Below is a small trained network, with its code and all its weights. Each question gives an input and a class and asks what happens when units are switched off, that is, made to give their printed mean instead of their output.

import numpy as np


def w(rows, s, z=0):
    codes = np.array(rows[::2]) - 128.0
    scale = np.full(codes.shape[1], s)
    scale[-1] = z or s
    return codes * scale


def f(y):
    return np.maximum(y, 0)


def log_softmax(a):
    a = a - a.max(-1, keepdims=True)
    return a - np.log(np.exp(a).sum(-1, keepdims=True))


def net(x, mask):
    res = np.array(x, float).reshape(1, 6) / 4 @ E
    y = f(res @ A[0][:, :-1].T + A[0][:, -1])
    res = res + np.where(mask, y, B[0][:, -1]) @ B[0][:, :-1]
    return log_softmax(res[-1] @ U[:, :-1].T + U[:, -1])


A, B = {}, {}
E = w([
[78,63,68,30,121,134,189,142],'x0',
[91,69,72,174,168,42,70,101],'x1',
[32,167,151,164,102,89,206,59],'x2',
[84,124,165,100,3,72,51,174],'x3',
[127,125,133,123,129,130,124,123],'x4',
[118,162,54,115,90,204,76,47],'x5',
],0.0079)
A[0] = w([
[202,89,108,93,156,139,74,165,8],'n0',
[137,113,201,134,159,100,181,192,61],'n1',
[81,65,104,44,115,96,170,165,98],'n2',
[153,192,171,177,112,106,80,133,75],'n3',
[175,198,172,207,143,133,105,130,51],'n4',
[84,33,60,201,180,23,65,84,96],'n5',
[178,190,190,196,152,129,100,103,32],'n6',
[105,74,87,45,117,151,179,128,25],'n7',
[127,101,78,53,148,155,204,118,134],'n8',
[122,82,183,133,137,67,165,196,67],'n9',
[138,109,216,132,145,78,172,193,135],'n10',
[203,75,103,60,141,188,48,166,91],'n11',
[122,114,183,124,172,82,172,175,46],'n12',
[176,168,101,180,246,157,165,95,34],'n13',
[70,145,153,132,75,93,193,71,56],'n14',
[89,142,169,112,2,74,51,165,2],'n15',
[137,130,103,133,232,157,180,93,22],'n16',
[162,195,200,81,69,210,205,152,90],'n17',
[105,131,133,112,81,104,81,154,49],'n18',
[51,139,155,148,110,98,162,60,60],'n19',
[78,176,123,146,102,143,193,55,139],'n20',
[94,186,78,103,77,199,81,56,91],'n21',
],0.0082)
B[0] = w([
[138,145,94,169,151,103,165,173,154],'n0',
[137,117,62,116,123,142,117,101,179],'n1',
[101,102,162,177,114,123,70,122,209],'n2',
[83,97,129,154,114,126,95,128,178],'n3',
[65,94,132,164,111,130,73,136,181],'n4',
[94,177,140,60,168,196,109,139,255],'n5',
[58,93,137,171,105,145,67,142,176],'n6',
[55,76,145,191,100,144,51,142,163],'n7',
[100,106,166,165,107,110,75,120,207],'n8',
[164,128,68,134,118,129,120,93,190],'n9',
[180,131,78,124,132,126,107,82,225],'n10',
[141,175,113,178,155,70,170,174,208],'n11',
[155,111,65,129,120,143,113,93,165],'n12',
[118,74,146,113,73,158,196,142,199],'n13',
[157,154,96,166,160,117,147,179,181],'n14',
[140,68,135,100,82,205,250,156,213],'n15',
[125,84,141,108,69,183,202,147,172],'n16',
[83,178,116,68,186,173,86,137,216],'n17',
[119,116,125,128,120,168,164,138,160],'n18',
[125,161,105,165,149,100,142,176,179],'n19',
[160,139,123,151,156,90,133,179,219],'n20',
[195,104,54,127,131,103,114,71,213],'n21',
],0.011,0.0077)
U = w([
[127,74,144,107,71,164,216,143,110],'0',
[138,128,141,128,138,107,116,113,250],'1',
[88,94,147,190,108,119,54,126,85],'2',
[148,171,103,182,168,71,158,198,83],'3',
[180,116,53,114,122,121,105,32,93],'4',
[90,184,134,37,191,170,90,137,85],'5',
[161,156,247,83,122,25,127,54,158],'6',
],0.012,0.019)

Each question gives the input, the list of numbers given to net, and the class t.
The units are the neurons (one row each of A and B). Each row of codes is followed by its name. A weight is (code - 128) times the scale printed after its matrix; where a second scale follows, it is the last column's (A, B and U).
mask holds one flag per neuron, in row order. A switched-off neuron (its flag False) gives its mean, the last column of its row in B, instead of its output. The means were averaged over made-up inputs and are rounded, as every weight is.
A unit's drop is (log p(t) with every unit on - log p(t) with that unit switched off) / (log p(t) with every unit on - log p(t) with every unit switched off).
The circuit of an input: a set's keep is (log p(t) with only the set's units on - log p(t) with every unit switched off) / (log p(t) with every unit on - log p(t) with every unit switched off). Starting from the 12 units with the biggest drops (on a tie, the unit counted first), units are removed one at a time, each time the one whose removal leaves the highest keep (on an exact tie, the one counted first), for as long as the keep stays at least 0.8.
circuit, biggest first: the units of the circuit, biggest drop first
top k neurons: the k neurons with the biggest drops, biggest first
drop of u: that unit's drop, to one decimal
input [-3,5,0,7,6,8], class 4: top 2 neurons => [n21 n13]
input [-8,-4,4,-3,7,-5], class 2: top neuron => [n6]
input [4,-5,-4,-4,-7,-8], class 4: circuit, biggest first => [n10 n1]
input [-5,8,-8,-7,1,6], class 3: top 2 neurons => [n11 n0]
input [1,3,-6,6,-7,-8], class 4: circuit, biggest first => [n10 n9]
input [0,5,-8,-4,4,-4], class 3: top 2 neurons => [n11 n0]
input [8,-5,-1,3,7,-7], class 2: top 3 neurons => [n2 n7 n8]
input [6,-3,8,-1,-7,-4], class 3: circuit, biggest first => [n14 n20]
input [-6,4,-6,-5,-2,-7], class 4: top 4 neurons => [n10 n1 n12 n9]
input [0,5,-6,-7,1,3], class 0: circuit, biggest first => [n13 n16]
input [-6,-6,-2,1,4,2], class 2: top 4 neurons => [n5 n4 n6 n3]
input [-6,1,4,-4,-2,1], class 2: circuit, biggest first => [n6 n4]
input [3,-8,5,6,3,5], class 5: top 2 neurons => [n17 n13]
input [1,3,-5,0,-2,-2], class 3: circuit, biggest first => [n11 n0]
input [8,2,5,0,-5,4], class 2: circuit, biggest first => [n7 n8]
input [-5,-4,8,-4,-4,3], class 3: circuit, biggest first => [n20]
input [5,3,-2,0,-4,0], class 2: circuit, biggest first => [n2 n8 n7]
input [-2,-3,4,-3,1,3], class 3: top 3 neurons => [n20 n5 n10]
input [-7,-5,2,-7,-3,-8], class 4: top 2 neurons => [n10 n1]
input [5,5,-8,-8,2,3], class 0: circuit, biggest first => [n16]
input [6,-1,4,3,-3,3], class 2: circuit, biggest first => [n7 n2]
input [-8,-6,0,-5,2,3], class 2: top 3 neurons => [n6 n4 n5]
input [-3,-4,7,-7,-3,-4], class 0: top 3 neurons => [n13 n16 n11]
input [-1,7,6,-5,-3,2], class 5: top 3 neurons => [n5 n11 n15]
input [-4,-5,-7,4,3,-4], class 3: top 3 neurons => [n11 n0 n5]
input [-6,-7,-7,0,4,2], class 3: top 3 neurons => [n11 n5 n0]
input [5,-7,5,-5,5,-2], class 5: circuit, biggest first => [n17]
input [-1,7,3,-1,0,-2], class 5: drop of n5 => 0.7
input [-5,5,7,1,-3,7], class 3: drop of n20 => 0.4
